Below are the code and all the weights of a small trained network. Each question names an input and a class and asks about switching units off, where a switched-off unit gives its printed mean instead of its output.

import numpy as np


def w(rows, s, z=0):
    codes = np.array(rows[::2]) - 128.0
    scale = np.full(codes.shape[1], s)
    scale[-1] = z or s
    return codes * scale


def f(y):
    return np.maximum(y, 0)


def log_softmax(a):
    a = a - a.max(-1, keepdims=True)
    return a - np.log(np.exp(a).sum(-1, keepdims=True))


def net(x, mask):
    res = np.array(x, float).reshape(1, 4) / 4 @ E
    y = f(res @ A[0][:, :-1].T + A[0][:, -1])
    res = res + np.where(mask, y, B[0][:, -1]) @ B[0][:, :-1]
    return log_softmax(res[-1] @ U[:, :-1].T + U[:, -1])


A, B = {}, {}
E = w([
[17,184,240,78],'x0',
[68,207,91,199],'x1',
[123,124,117,119],'x2',
[216,254,72,57],'x3',
],0.0094)
A[0] = w([
[85,163,195,59,47],'neuron 0',
[100,82,144,176,54],'neuron 1',
[57,202,98,198,139],'neuron 2',
[108,171,55,222,88],'neuron 3',
[155,88,201,31,115],'neuron 4',
[157,71,142,95,154],'neuron 5',
[76,43,155,235,121],'neuron 6',
[196,49,53,108,98],'neuron 7',
[154,117,55,178,254],'neuron 8',
[124,130,104,162,201],'neuron 9',
[202,194,71,96,49],'neuron 10',
[172,187,130,114,129],'neuron 11',
[146,205,72,44,63],'neuron 12',
[171,232,179,111,104],'neuron 13',
[206,120,104,251,86],'neuron 14',
[159,97,67,189,34],'neuron 15',
[237,107,63,198,36],'neuron 16',
[161,102,89,147,51],'neuron 17',
],0.011,0.007)
B[0] = w([
[40,182,167,130,188],'neuron 0',
[84,160,21,124,170],'neuron 1',
[213,204,154,51,207],'neuron 2',
[178,130,124,56,192],'neuron 3',
[159,190,114,98,198],'neuron 4',
[211,154,107,99,187],'neuron 5',
[148,118,2,113,251],'neuron 6',
[85,184,175,109,231],'neuron 7',
[132,149,198,163,253],'neuron 8',
[186,184,149,128,184],'neuron 9',
[103,115,62,139,218],'neuron 10',
[123,126,68,170,193],'neuron 11',
[110,89,58,141,214],'neuron 12',
[101,108,87,162,208],'neuron 13',
[82,235,137,122,215],'neuron 14',
[62,155,142,100,182],'neuron 15',
[76,155,138,114,230],'neuron 16',
[9,150,179,99,161],'neuron 17',
],0.0084,0.011)
U = w([
[30,148,132,133,93],'0',
[102,99,5,153,74],'1',
[142,134,99,133,249],'2',
[200,150,101,41,65],'3',
[167,125,126,186,160],'4',
[151,72,154,220,77],'5',
],0.013)

Each question gives the input, the list of numbers given to net, and the class t.
The units are the neurons (one row each of A and B). Each row of codes is followed by its name. A weight is (code - 128) times the scale printed after its matrix; where a second scale follows, it is the last column's (A, B and U).
mask holds one flag per neuron, in row order. A switched-off neuron (its flag False) gives its mean, the last column of its row in B, instead of its output. The means were averaged over made-up inputs and are rounded, as every weight is.
A unit's drop is (log p(t) with every unit on - log p(t) with that unit switched off) / (log p(t) with every unit on - log p(t) with every unit switched off).
The circuit of an input: a set's keep is (log p(t) with only the set's units on - log p(t) with every unit switched off) / (log p(t) with every unit on - log p(t) with every unit switched off). Starting from the 12 units with the biggest drops (on a tie, the unit counted first), units are removed one at a time, each time the one whose removal leaves the highest keep (on an exact tie, the one counted first), for as long as the keep stays at least 0.8.
circuit, biggest first: the units of the circuit, biggest drop first
most important unit: the unit with the biggest drop
top k neurons: the k neurons with the biggest drops, biggest first
drop of u: that unit's drop, to one decimal
input [-3,3,5,5], class 1: most important unit	neuron 10
input [-3,8,3,-5], class 3: circuit, biggest first	[neuron 2; neuron 3]
input [6,8,1,-6], class 3: circuit, biggest first	[neuron 2; neuron 6]
input [0,-6,-5,-5], class 3: circuit, biggest first	[neuron 5; neuron 4]
input [-2,-6,1,-7], class 1: top 2 neurons	[neuron 6; neuron 2]
input [-7,8,-3,-7], class 3: circuit, biggest first	[neuron 3; neuron 2]
input [3,-4,-3,-3], class 3: circuit, biggest first	[neuron 4; neuron 5]
input [-4,1,4,-4], class 0: circuit, biggest first	[neuron 14; neuron 15]
input [1,7,-8,8], class 1: top 2 neurons	[neuron 12; neuron 13]
input [6,7,1,5], class 3: drop of neuron 8	0.1
input [-2,3,1,7], class 1: drop of neuron 12	0.1
input [2,3,1,0], class 4: drop of neuron 6	0.2
